Each row, then the band of its hidden value:
[  -7   24   44   33 -131  -33  -90 -154  131 -292  -40 -292   32  112
  158  213   66 -105  -40  -53   11 -274 -200  334  -60  -12   88  -37
 -275   13  -29  168  227   16 -147 -297   97 -174]	<112>
[  52  -50   26  -53   74  -61   86 -114  -23 -140    9   18  133  -21
   16   69  -74  -33   -7   11   -4 -119  100   45 -124  -83  -55 -147
  103  150 -179   89  -98 -147  191   54   93    7]	<106>
[  93 -268 -211   -6   48   84   22   98    4  -81  114  -38  -70  166
 -152 -271  -22   54   28   65   13   98 -147 -209   21 -134 -125  -96
   33  -75  -52 -462   47 -213 -127  -62  174 -199]	<98>
[ 143  129   16 -191  -58   58  -12 -131 -128  -36  105 -178 -114   18
   18   48  -28  -16 -111  105   44 -384  353  184  -31   35  164  180
   29  105 -158  128  162  175  -42 -265  216 -261]	<112>
[ 122   15  140  122  143  159  183 -181  -65  -51   42   -9   43   92
   -8  -23 -184   77  -11  121  -96 -146  165  -42 -292  -76  152  -47
 -108   70 -199   98 -238 -346  166   51   55   36]	<92>
[-199   72 -178   63  -30  -86  -32   52  -55   89  -55   23   28    6
  -51  121  250 -250   28 -461   -8  347 -168 -401  193   87 -153 -285
  229 -264  164   74   84   31  259  157   39  378]	<104>
[ -10  112   -8   55 -243  -23 -220   70   97  -54   70 -364    4  123
   43  158  152  -80    8 -213   36 -143 -142  -30   77   97  110    9
 -256 -171  128  105  296  178  -89 -214  107 -128]	<107>
[  43  265  115  107 -188   -4 -161  134 -111  261   70 -304  -74   55
  -56  186  135  -62  -25 -314   23 -100  350 -269  138  269  283  178
  -53 -304  113  329  178  327  202 -163  136   77]	<112>
[-142   -1   45 -147 -237 -198  -89  252   84   43  133 -129   94 -142
  -87  213   96 -115   68 -303   77  -32  116 -198  167  195  -59  -71
   77 -120  210  281  256  276  245  174  -54  111]	<93>
[ 122  102 -322 -139  -34  104 -114  -19 -221  106  123 -163 -185  109
 -125 -249  110   72  -55  109   97 -110  261 -277   49   -3  137  106
  129  -37 -173 -253  114  109 -116 -266  384 -297]	<104>
[ 203  -50   52   85   43   36   15  149  -88  171  191  -33  115   21
 -137 -133  -75  125   77 -105   -9  110  127 -450  -87  -64  -58  -83
   51  -56  -94 -155 -174 -222  252  180   77   -3]	<88>
[ 197 -135  -51  116  -70    0 -149  155   43  -18  120 -279   24  251
  -89 -126  -28  128    3   33   47 -120  -45 -133    3  -66   66   30
 -170  -93  -87 -262   84  -71 -102 -230  234 -311]	<101>
[ 156   25 -189 -178  197  221  172 -407 -212 -194   35   61 -129  -13
   51 -217  -48   28  -64  283  -18 -145  111  110 -252 -214    5  -37
  101  252 -377 -211 -120 -305 -132 -171  247 -239]	<104>
[ 129  165 -166 -108   94  123  -30 -255 -178  -76   13  -38  -20   27
   24  -70   28  -52  -33   62  -28 -118  174  -50 -102  -93   39  -47
  132  135 -242 -103  -88  -36   14 -146  302 -118]	<93>
[ 124  -14  -62  -96   61   56   38    0 -149   61  126   30    3 -127
  -89 -130   15   19   71  -81    0  114  188 -309  -38  -38  -90  -58
  178    2 -122 -135  -88 -103  157   83  124  -16]	<112>
[  34  -30   82   50 -131 -155 -101  135   46   -8   61 -203  136  -43
  -18  122   59   18   70 -190   67  -47   71 -149    9   72   31  -50
  -68  -84  -14  162   76   37  182  -18   61  -25]	<112>
[ 138  138   25  169  -63  -24 -167   80    2   94   89 -228  186  245
  -45   68  -30   46  -12 -105   -9 -150   53 -252  -62  -20  115  -86
  -99  -38  -65   28  -73  -23  188   -9  198  -42]	<88>
[ 241  -71  -46  -84   24   27    9  -13 -113   -8  156  -92   -5   25
  -40 -138  -36   91  -23   59   63 -100  113  -76  -68 -131  -60   13
   68   86 -213 -209    8 -128   -4 -113  191 -277]	<88>
[ -11  -35  131   98 -246  -97 -147  325  160   97  157 -306   46  233
 -102  185   -1  -50  -32 -246   27 -157  -46 -115  174  153   73   22
 -181 -249  257  143  304  207   81  -21    0  -20]	<107>
[  22    0 -195   16  -73  -68 -209  195   17   62   91 -130  125  154
 -143  -53   70  -30   54 -162   18   63  -30 -396  119    0  -70 -162
   92  -99   37 -202   32   85  118   50  228  -21]	<112>
[-102  123 -111   33 -100  -23 -103  105  -45  108   47  -89   55  -50
  -93   45  163  -83  105 -293    5  171   66 -471   68  128   23 -137
   68 -197  105   86   24   80  237  133   85  196]	<98>
[  96 -174  194  -81  181    7  379 -295  -96 -217  -10  122  -22 -152
  104   68 -139  -13  -73  103   -1 -133  134  336 -245 -130  -65  -55
   88  194 -288  208  -91 -383  138   -9  -64   -4]	<92>
[ 108  -66 -204  -67  -61  -20 -161   65   -6  -70  102 -167   25   99
  -60 -122   77   11   27  -29   59  -24  -81 -157   56  -84  -83  -75
   22   -7  -82 -295  112   10  -94 -148  252 -250]	<101>
[-161  161 -140  188 -234 -213 -285  235    9  165  -65 -291   70  129
  -68  216  313 -152   28 -475   89  133  -14 -428  271  233  116 -110
   31 -383  195  219  219  316  235  -96  180  206]	<92>
[ 158   41  132 -162   68   81  104 -291   32 -283  102  -74  136   74
   88   69 -284   67  -80  360  -50 -564  193  391 -349 -158  112  -21
 -137  420 -307  147 -111 -179    6  -41  122 -268]	<112>
[  -5  150 -238  -84 -145    9 -220  186 -141  218  108 -162 -120   39
 -149  -39  239 -135   13 -319   49  141  145 -455  295  154   -5   21
  207 -275  147 -125  234  346   63  -92  246   12]	<112>
[ 154 -131  106  -99  192   70  255 -364  -48 -318  -21   74  -10   -4
  154   65 -129 -103 -111  106  -58 -180  -74  468 -194 -225 -150  -99
   55  248 -273    0  -38 -328  -39 -128   43 -115]	<101>
[  88  165  104 -130 -163 -125 -105  138  -60  157  172 -194   84   29
  -65  184  -32  -16  -76 -107   76 -325  393  -83   70  127  112   82
   96   30  -13  290  147  298  251    6  129  -72]	<107>
[ 299   73  175   35   93  203  104 -265 -126  -93   81 -178  -66   99
   59  -53 -193  155  -77  285  -41 -414  332  216 -314  -86  290  195
 -209  158 -341   74 -121 -211  -49 -288  198 -303]	<112>
[  65   -4  186  -36   -9 -179  129   -9  -86   39   46  -66  103  -65
   -9  169  -93   61  -72    4   93 -270  408   49 -107   58  124   21
  105   97 -205  414  -31  -31  345   23   44   15]	<104>
[ 211  -94  163  -41  115  -14   99 -187   94 -272   96  -47  277  157
   61   50 -337  118  -61  322  -48 -472   57  313 -357 -243    2 -141
 -126  419 -339   41 -218 -333   98   50  107 -234]	<101>
[ 213    0  193  -32  210  203  262 -243  -95  -82  104   66   21  135
  -24  -30 -348   74 -108  301 -123 -371  333  181 -319 -132  130   26
   -5  254 -277   79 -246 -299  143   51   88  -73]	<106>
[  70  147   73   56 -162  -51 -117  120 -108  187   85 -239  -43  -58
  -19  130  181  -56   17 -350   64   42  180 -263  127  164   94   84
    4 -253   66  192  178  188  168 -121   87   31]	<107>
[  36  -54  174  -15  102   39  211 -304   65 -296  -37   23   48  115
  178  254 -108 -226 -144  -63 -102 -196 -245  492 -119 -156 -153 -178
  -28  150  -69  164   60 -234   18  -37  -61   56]	<107>
[ 233  -32  -54 -124   88  121   93 -195 -135 -121  108  -99  -71  101
  -26 -176 -165  165  -89  381   41 -391  317  143 -233 -136  171  115
  -17  236 -367 -110  -63 -166  -89 -238  278 -388]	<92>
[ -34 -104  -33   56   31  -36    5  -14  110 -155   20   16  180   61
   20   81   29 -153   58 -245  -71  174 -377 -110  -13 -123 -270 -341
   14  -20   52 -110  -22 -226  118  181  -18  147]	<107>
[  99  -83  355  -16  -61  -92  157  197  -10  156  205  -37   88 -111
  -86  166 -148   31    3 -187   14  -95  296 -112  -25  103  -16   35
   38  -57   45  326   30  -37  377  239 -162  116]	<107>
[-138   61 -160   21 -206 -283 -278  233   39   52  -17 -181  188  -80
  -50  177  297 -149  122 -469  103  211  -65 -419  237  143 -110 -219
  143 -215  135  110  159  257  267   54  135  162]	<93>
[ 164   26  106   44   32  147   95  -69 -116   60   89  -99 -153  125
   -3   27  -22  -75 -106 -114  -46  -68   81   35   17   -6   39   88
   -2 -123  -21   -3  105  -57    4 -160   76  -43]	<107>
[  -3 -113 -105 -212   55 -142  100 -216  -28 -299  -45   39   79 -110
   94   82   28 -106  -44   40   74 -135  -11  264  -69 -137 -173 -182
  201  243 -234   49   51 -102   51  -74  126 -108]	<98>
[ 161    5   47  -10   42   59  116   49 -226  206  122  -49 -131  -16
 -137 -102  -39   94  -41   -2   47  -54  463 -251  -21   71  151  150
  148 -101 -146   54  -29  -29  196  -64  145  -42]	<92>
[ 275  -73 -139   61   76  274  -26  -87  -75  -59  134 -172 -166  318
  -55 -278  -59   73  -68  155  -50  -95 -119  -36  -70 -185   35   61
 -141  -42 -147 -494   42 -218 -301 -311  281 -368]	<107>
[ -78 -241  -17  132 -144 -217 -155  272  288 -156   54 -174  273  178
  -54  121   26  -62   91 -251   18   74 -439 -144   87  -46 -209 -314
 -143 -113  162  -91  129  -89   90  132  -11   27]	<101>
[ 137 -167 -179  -65   27 -138  -92  140  -42  -17   89  -47  138   62
 -133 -148  -12   76   36   14   86    5   93 -250   34 -111 -134 -135
  206   68 -186 -276  -52  -58  122   -5  265 -176]	<93>
[  -2 -122 -182   21   27  -45   -6    5    0  -86   48  -28  109   13
  -56 -133   54   54   85  -32   42  131 -154 -286  -92 -113 -109 -240
   21    8 -130 -180  -77 -273   73   82  116  -35]	<104>

Next part:
[-151  -19  229 -109 -252   92 -106   38  -62  433  -79  -24   97  256
   19  181  314  262  205 -319  -53  391  274  110 -120   -7  168  -86
 -156 -254  200  -93 -133 -379   46 -150  253  533]	hn
[ 253  215  166 -221   94 -386  -56 -464   -1   96   -9  126   21 -232
  230 -106   -4  125 -246   41   60  -55  135 -179  172 -197   77   56
   59  217 -145 -138 -351  -95 -343  105  -34  102]	Hg
[ -27  172  227  121  189  -14   -7  -78   66 -116  110  -34  -31  -23
 -114 -392   12  -39   31  178  -87 -284   19  -15  212  -19  -13   52
  283   29   59  132   55 -130 -185  309   33   76]	rg
[-318  500  228  -47  107   10    5 -105   61  290  159  113 -345  253
   58 -295   74  -81 -147  128 -128 -316 -328 -119  284 -105  -97  -38
  154  -60   70   61  -55 -469 -404  111  125  146]	rg
[-210  186  101 -100  -27 -196   -2 -274  123   97   47  127 -201    2
  165  183   48  175 -187   65  -55 -134  104  -77  135 -292  121  -95
   35  168 -154  -53 -170 -204 -172   40  -13  116]	ls
[  86   51 -188 -137   62 -422   28 -495  145 -252   13  214  252 -379
  197  -20   43  109 -235  367   21 -184  142 -155  156 -208  -47  216
  372  284 -403 -170 -295  193 -287  220  -35 -170]	fj
[-344   -8  -86    7 -136 -174  138 -131  157  -84   17  103   64   76
   50  197  196   83 -144  151 -121   17   47   30  -29 -201   86  194
  183   55 -142 -131  -14   84   61   25    3   -3]	rg
[-144  160   49  -74  -92 -156  142  -39  -96   96  129  143  -55  -26
   50 -259   64 -213 -246  -19 -112   27 -241  -77  164  -86  -39  225
   84 -115  110 -192  -68   -8 -251 -135   80   18]	ls
[  77  296 -327 -317  -87 -282   20 -396  116  335  111 -149 -212   52
  303  104  107  146 -158  322   41 -351   39 -151  301 -221 -170 -133
  204  139 -140 -101 -349 -381 -525   90  126 -112]	rg
[-272  270  132  -22   17    0    5   -5 -119  203  115  222  -22  181
  100 -344  108 -205  -74  -67 -169   38 -373   22  165  -31 -138  168
  182 -190  153  -64  -28 -332 -210  -19  165  186]	rg
[-140 -304  -47  162 -281  142   98  277  -89  145  -73 -310  259  323
 -180    8  378   58  264 -179 -112  426  250  264 -143  121  150  135
   71 -371  446  -99  221  -61  325  -50  184  210]	rg
[-187   27  -47  -35  -69 -320  159 -264   34  -89 -115  311  415  -91
   61 -140  314  -31 -323  160  -60  274 -117 -136  -58  -37   72  517
  273  -61 -111 -363 -108  329  -69   22   28  -62]	fj
[  97 -165  154   89  -61 -140  130  -18  111 -302   65 -181   98 -231
 -237  -63   39   85    3  121  -45 -104  396    3   11  -67  204  130
   95   88   -2  -11   36  330    4  125  -43   29]	Hg
[  68  -26  368  204    4  -21  266  218   90 -330  218 -315 -159 -133
 -466 -403  -63 -175  -49  122 -114 -303  170  -17  102   18  180  201
   48   -7  218  102  241  383  -59  113  -75  -16]	Hg
[ -10  172  178    8  -47  -38   43  -30 -140  541  -46 -272 -310  450
  114 -112  184   21  -97 -275  -20  206   -3   59  146  -85  186 -117
 -125 -172  519  -65   74 -505   20  -36   28  190]	sg
[ -36   21  156  142   92 -179  171  -67   17 -316   58  114  206 -204
 -170 -457   66 -195 -196  175  -97  -47  -74  -78  100   13   52  411
  291  -18   34 -109   85  355  -94  159  -40  -95]	sg
[-197    0   69   26  -92   41  -32   10   74   46  147 -104 -259   68
   20  182  -19  140  127  -39 -107 -180  253  134  147 -223   76 -258
   22   61   25  126    2 -321  -18   34   61  196]	ls
[-140 -164  610  363  166   78  -99   83 -100 -132 -122   46   85  134
 -123 -141   53   97  141 -421 -136  370  285  261  -81  -76  423    4
  -43  -36  340  125  294 -142  514  181 -125  438]	ls
[  98  138 -109 -183 -253 -158  205    9 -101  409  155 -343 -347  156
   60  -82   87 -112 -202  -50  -16  -54  -31  -64  227 -106   11  -26
 -104 -136  339 -179  -85 -189 -315 -221   97  -44]	zc
[ 233  442  208 -159   97 -194   72 -228   -3  327  139 -224 -391    8
   14 -419   -4  -48 -263  158   46 -375  -61 -275  381  -66    7  -83
   24   28  199  -28 -172 -266 -606  111   43  -14]	zc
[-597  107  607  141   55   77 -114  -36  160 -181  -23  511  123   -3
 -126   78  140  207   38 -100 -211  107   99   27 -143 -145  262   84
   43   18 -221   61    0  -42  124   96   53  524]	Hg
[ -19   -5 -278 -351 -457 -230  141 -203  191  358    0 -256  -21   58
   66  489  344  355  -83  184   58   12  402 -131  -43 -149   95  -34
  -72  -21 -129 -273 -344   -5 -285 -186  197   55]	hn
[ -23 -162  257  196   68  -39  -72  -73   13  -89  -63 -109   -4   56
   -2   86   33  206  123 -183  -59  127  414  203   16 -174  298 -121
   30  104  150  104  126 -172  321  195  -99  240]	sg
[-130  237  -18 -157  -47 -152  -29 -284  112  252   53   11 -215   61
  182  127  101  195 -116  133  -11 -196  108 -103  206 -223   25 -172
   84   96  -94  -45 -219 -350 -310   69   85   90]	sg
[-150  -53  305  290  162 -227  223  -95   83 -497  -87  223  423 -167
 -266 -466  188 -152 -271  189 -120  145  -59  -76  -80   47  226  640
  340   -5    7 -162  210  616  162  260 -147  -87]	fj
[-182  208  248   10  118 -197  -14 -255  -43   96  -45  287    3   62
  177 -167   92  -13 -243  -90  -79  137 -141  -44  105 -166  114  148
  106   33   32 -115  -64 -179  -48   76  -38  153]	sg
[-199   76 -168 -107 -248  -23   68  -28   42  408   67 -244 -272  348
  135  254  201  136   11  -25  -60  -13  108   85  114 -177   28 -177
   -8  -92  174  -58  -50 -427  -71  -92  138  104]	fj
[-191 -402   33  233 -324  148  194  390  -45  -98    9 -291  209  131
 -350    4  275   -8  213 -153 -148  335  319  238 -154   98  226  179
   19 -328  391  -90  297  232  346 -113  124  154]	ls
[ 373 -189 -200    5  -82 -217  162   36 -262  -58  178 -283  -12 -138
   88 -327 -132 -321  -58 -148  -42   53   23  175  247  -83  -82  168
  121  -35  344 -103   55   26  -10  -75  -35 -160]	sg
[ 203  318  312 -122  267 -387   -9 -473  113 -254   72  287  110 -477
   24 -420  -80    8 -317  316   19 -341   21 -322  233 -119   14  236
  258  284 -328  -71 -310  208 -523  287  -64   -9]	Hg
[  23 -234 -320  -55 -486   33  233  224   24  359   80 -703 -228  299
 -137  301  278  149  131  -14   -8   53  433  129   39  -39  141 -176
 -115 -236  420 -114   83 -119   19 -201  169  -19]	ls
[ 239 -328 -256  -58 -383 -149  344  193   86 -301  255 -465   92 -305
 -334  -26   35 -103   45  234  -46 -203  384   37   31    4  -11  254
   97  -42   40 -119    5  564 -137 -125   85 -200]	hn
[ -25  123 -402 -226 -317 -104  157 -117  193  414  132 -504 -366  238
   63  298  223  222  -28  311   36 -343  261  -75  218 -162  -44 -251
   62  -14   63  -69 -163 -311 -370  -26  173 -126]	fj
[-351  -81  261  271   92   -5   61    8  160 -442    2  210  299  -70
 -231 -161  147   24   42  163 -183   -6   97   80  -78  -31  141  312
  329   16 -111   42  179  263  190  269  -18  124]	rg
[-206   70  360  100  170  -98  -47 -140  151 -494  160  367   88 -400
 -116 -172 -136   19  -29  168 -156 -303  119  -39  111 -177   58  113
  246  226 -344  112  -66  174 -149  225  -34  166]	zc
[ 193   11  201   22  154 -285  -12 -315  108 -265   46  -26  -29 -308
   24  -58 -110  147 -112  130    8 -233  355  -56  163 -229  181  -21
  132  324 -151   46 -107   86 -105  264 -151   19]	zc
[ 202   38   62  -23 -100   13   95  149 -122  131  231 -360 -235  -24
 -130 -330  -53 -156   68  -43  -54 -199   96   32  272    4  -40  -78
   15 -134  350   39   22 -166 -281  -40  123   55]	zc
[ -21  -73   50   60 -257  -43  236  180 -125  344    9 -426 -233  358
  -82  -33  212  -63 -103 -247  -58  267   96  104   33  -44  245   41
 -171 -244  568 -154  192 -103  144 -190   14   59]	ls
[ 211 -127  120    3  -53 -250   49 -194  -65   47 -155 -116  246  -66
    9  -74  212  145 -103  -93   39  320  324  -21  -29  -31  274  165
   26  -23  187 -211  -61  121   61   65  -28  100]	zc
[ 179   -9  -86   56  -99 -158  324  159 -138  -34  286 -383 -335   -5
  -89 -385 -142 -410 -202  -13  -93 -203 -129   68  300  -97  -44  166
   56  -53  397  -48  182   96 -119 -102  -71 -252]	sg

Part 3:
[ -54  -43 -205 -211 -125   24   24   56 -115  -10  -74   32   18  110
   59  -72   92  119   30  163  105    8 -145  118 -155   58  -10 -194
   68   27   15  116 -149  -39   96   69  -49    7]	Q
[ 138  138    6 -231  -51 -189 -102  137   95   73 -134   80 -141  -37
  112  -37   66 -167   44   87  -75  -63  123  195  -26 -295 -134  122
   24  -11 -113  -29 -213 -125  -86  -30  -24  -51]	E
[  -9   15 -102   18  -60   30   13   13   21  -52  -34   13  -18   17
  -89   82   27  109  -23  -99   40  -55  -76   46  -12  100  -54  -59
  -60  149  -30  -50  -57  -52 -131   20  -29  -72]	U
[  30   83   31   25   62  -21  -58  -13   77    8   29   92  -81  -33
  -40   95   -9   32   51 -110  -53  -94  -87   60   90  -63  -66   96
  -73  161  -18 -130 -118 -127 -223   21  -29 -114]	E
[ -89   59 -108   38  -99  108  -21   33   34  -51   -5   17  -73   12
 -121   87  -62  170   14 -145 -196   29  -53  -82  -47   82   61  -22
  -60  160  -74  -52  -82  -46 -171  -24  -45  -35]	V
[ -74  -70 -210   74 -182  145  -79  175  -45 -211 -133 -142  -36  -49
 -181  -77  -65   41 -110  -89 -551   57   70   52 -145  391    7  -42
  -89   41 -165  103 -160   36 -256   48 -103 -266]	K
[  93   39   70   99  119   -3  -49  -57   51  -29  -17   96 -135  -38
    8   42  -13  -45   78 -104  -94  -79  -46   90   99  101 -104   75
  -80   97   36  -66 -112 -139 -198  101  -44 -207]	Q
[ 140  156  -12 -103  -93 -141 -110  109   54   28 -211   95 -220  -15
   82   88   -6 -119   90  -13 -175  -69  223  205  -80 -164 -162   30
   52  -34 -168  -32 -153 -126  -64  -47  -57    0]	J
[ -19   81   26  -25   74  -42   -4  -33  -20   17  -60    8   73   39
   -9   92   24  -28  -16   39  178 -180  -75  208   51  -85  -74   51
   71   -3   -6  -40  -11  -34  -62   96   29   -3]	U
[ 140    4  -64  -43 -106    9   -8   16  125    3  -64  139 -298  -11
   14   -9   58   98   92 -168 -102   91   53 -133  -25   48  -61  -89
 -164  211   -3  -46 -182 -153  -88  -93  -78 -128]	U
[ -62  178  196  -40  234  -44   98 -195  102  196   27    5   79   62
   34   27   25 -128    5   71  479 -100  -96   54  172 -280   53  169
  143  -71  162  -30  117    3   85  170  124  119]	J
[-106   37  -56  -86  -62    0  -13   43  -11   17  -94  -93  100   30
 -136   64   44   64 -146   10  102 -152   15  119   -5 -157  -24   17
   50   35  -98  -45  -25   88  -42  -48   23   56]	U
[   0   27  -47   33  -13   16  -15  -23   66    3   16   54  -80  -13
 -106  103   27  124   -4 -150   36  -65  -68    6   51    2  -75  -22
  -88  210  -16 -125  -87  -63 -155  -30  -46  -68]	M
[  63   21  -72  -20  -64  -31   27   31  173   16  -19  -31 -110  -64
 -107  -58   81  -20  -83 -130   44   60   46  -49   28   44  -79   16
 -123  167   -2  -48  -89  -21 -136   -7  -35 -139]	M
[-176   15 -169 -136 -136   91  -14   99 -108  -50  -89  -79  117   85
  -71   -6  -11  120  -62  104  -97  -39  -87   95 -138   10   93  -62
   89  -19  -97   88  -83   47  -19   35   -7   38]	K
[ -39   39   16  -17   73  -46   50  -81   25   96  -99 -106   32   20
  -65  -33   72 -131 -110   63  294  -79   77  184   36  -32 -106  -12
  129  -86   50   40   44  107  104  128   11   27]	W
[ -42  114   24  -50  -12  -18   16   -3   82   43  -52  -15   47   26
  -91  123   23   51  -71  -72  165 -135  -16   29   63 -215    8   90
   -2   84  -59 -103   12   -8  -97  -48   63   57]	W
[-103   -5   77   78  208    9   31 -137  -41   61  -40 -149  132    2
 -100  -63   38 -162 -141   98  249 -148  -21  255  111   69  -96   57
  144 -120  107   49   57  143   39  239   15  -67]	Q
[ -82   15  190   62  323    8   23 -209  -41  114   -5  -72   96   20
   -7  -88   28 -196  -57  142  279 -163  -75  230  179  -21  -59  123
  157 -149  185   48   37   86   68  276   38  -74]	Q
[ -80  -22 -143 -259  -68    5   19   36  -53   73  -21   14   13   80
   52 -146  104   64    7  191  133   40 -136   65  -98  -83   26 -105
   77   20   51  103 -167   -5  112   60  -32   17]	E
[ 147   38  104  145  158   28   15  -98  120  -35  -14   85 -194  -47
   58  -71  -20 -146  111 -114 -106   54  -32  -11  108  255  -49   96
 -115   50  130   26  -82 -170 -181  205  -27 -299]	W
[ 129   48    2  327  151   10   20  -30   77 -188  -58  -87  -36 -106
  -42  -50  -81 -320    2 -115 -206   28   -2  236   55  625 -157  113
  -61  -64   64  100   21 -107 -324  428  -49 -428]	K
[-106   -3 -154 -152 -103   -7    1   76  -76   -6  -96  -88  122   56
  -74  -11   75   56 -116  116  119  -99  -48  188  -90  -44  -45  -76
   90    0  -69   43  -70   73   18   30  -11   35]	Q
[  20   34  -37  -67  -85   72  -71   84   58  -31  -94   40 -207  -17
   11 -104  -39    4   60  -46 -401  106   79  -91  -68   38   69   45
  -74   41  -64   59 -206  -85 -125  -22  -59 -150]	J
[ -44  -47 -100 -283  -75   41   29   35  -54   57  -82   20  -35  100
  104 -215  108   46   20  209   65   71  -83  -10 -108  -72   83  -95
   51  -29   69  163 -180  -14  154   39   -9  -16]	U
[-120  -53 -151 -224  -90   38  -52   98 -143   -6  -95  -46   64   70
    8 -129   59   55  -46  215  -83  -43  -77  169 -130  -32   13  -82
  101  -48  -46  124 -191   43   52   48  -48  -24]	M
[ -91  155  -41  -34  -26  -11   -5   36   14   -2  -50  -30   91   36
  -58  121  -43   10  -26    4   43 -102  -53  125  -18  -98   21   82
   82    5  -85  -38   10  -19 -114   67   37   64]	V
[ -83   22 -146  -13 -103  131  -37   76  -54 -112  -32   35  -41   44
  -28   12  -73  139   71  -30 -310   47 -129  -13 -111  190   95  -44
  -34   82  -60   57 -143  -98 -166   68  -54 -109]	J
[-130   20 -124 -320 -125   88   22   49 -107   34  -32  112   55  177
  102  -17   53  262   93  170   91  -20 -253  -59 -121 -222  193  -99
   54   66    4   70 -157  -92   91  -51   36  125]	W
[ -14   21  -34   17  -58   64  -24   31   66  -37  -67  -16  -86  -16
 -108   16   -7   62  -43 -126 -157  -12   35  -44    6   37   10   27
  -86  109  -62  -33  -91  -21 -154  -36  -24 -107]	W
[-180    3 -241   62 -168  158   38   99  -17 -157  -10 -146  139   20
 -223   38  -52  162 -127  -97 -161   39 -133  -14 -110  302   96  -57
  -45  118  -95   41   -7   48 -216   86  -21  -89]	J
[ -67   80 -108 -105  -54  -17   15   47  -51    0 -107  -49   68   65
   16   -8   10  -53  -13  130   69  -31  -32  198 -103   21  -14  -35
  139  -90  -36   97  -33    1   27  144   -1   33]	J
[ 167   43 -154 -250 -232  -88  -66  139  149   66  -68  202 -365  -19
   80  -40  102  117  137  -90 -156  140   82 -113 -115 -167  -89 -111
 -145  250  -86  -65 -318 -200  -59 -201 -119  -54]	E
[-101  131 -160 -109 -146  -33   32   66   10   24  -74  -43   78   65
  -80  126   16   83  -55   14  175  -54  -23  115 -103 -106  -15  -60
  105   43 -105  -27   13   19   -5    6   11  161]	V
[ -94  -40 -230 -181 -120  -28  -70   62 -169   44  -92   24  -35   70
   -5    4   71  106   22  162   29  -60  -37  289 -175   -2 -155 -250
  164   10  -67   54 -192   25  128   32 -138   74]	E
[ -39   25  -87  -70  -17   15  -35   65  -41  -65  -21   12   58   21
   -8   -2    9   33    4   53  -73  -76 -153  142  -28   54  -12   27
   -6   57  -31   14 -129  -77 -160  101  -20 -119]	M
[  43   45   77   14   94  -11  -31  -60   61   38  -23   66 -100  -13
  -14   29   22  -12   26  -66   22  -91  -22   51   99  -64  -67   72
  -43   90   30  -75  -94  -73 -109   29  -15 -103]	Q
[ 174  145   -6   13   17  -14   71  -74  184   23   52  246 -274   22
  154   38   -7   25  260 -149   59  163 -137 -162   17  113   13   -7
 -131  196  130  -37  -93 -309 -125  113  -22 -111]	V
[-242   -4 -127   56  -11  211   21  -15 -115 -105   49  -56  168   84
 -134   55  -85  210  -21   -9 -109  -37 -280    6  -43  213  166  -34
   24   73    4   45  -19    9 -146  143    1  -49]	J
[ -96   46   11   16  104    2    0  -74  -63   66 -100 -101   36   29
  -33  -45   -5 -151  -50  124   95  -68   51  251   -8   53  -73   -6
  198 -167   37   97   10   97   93  208  -23    8]	J
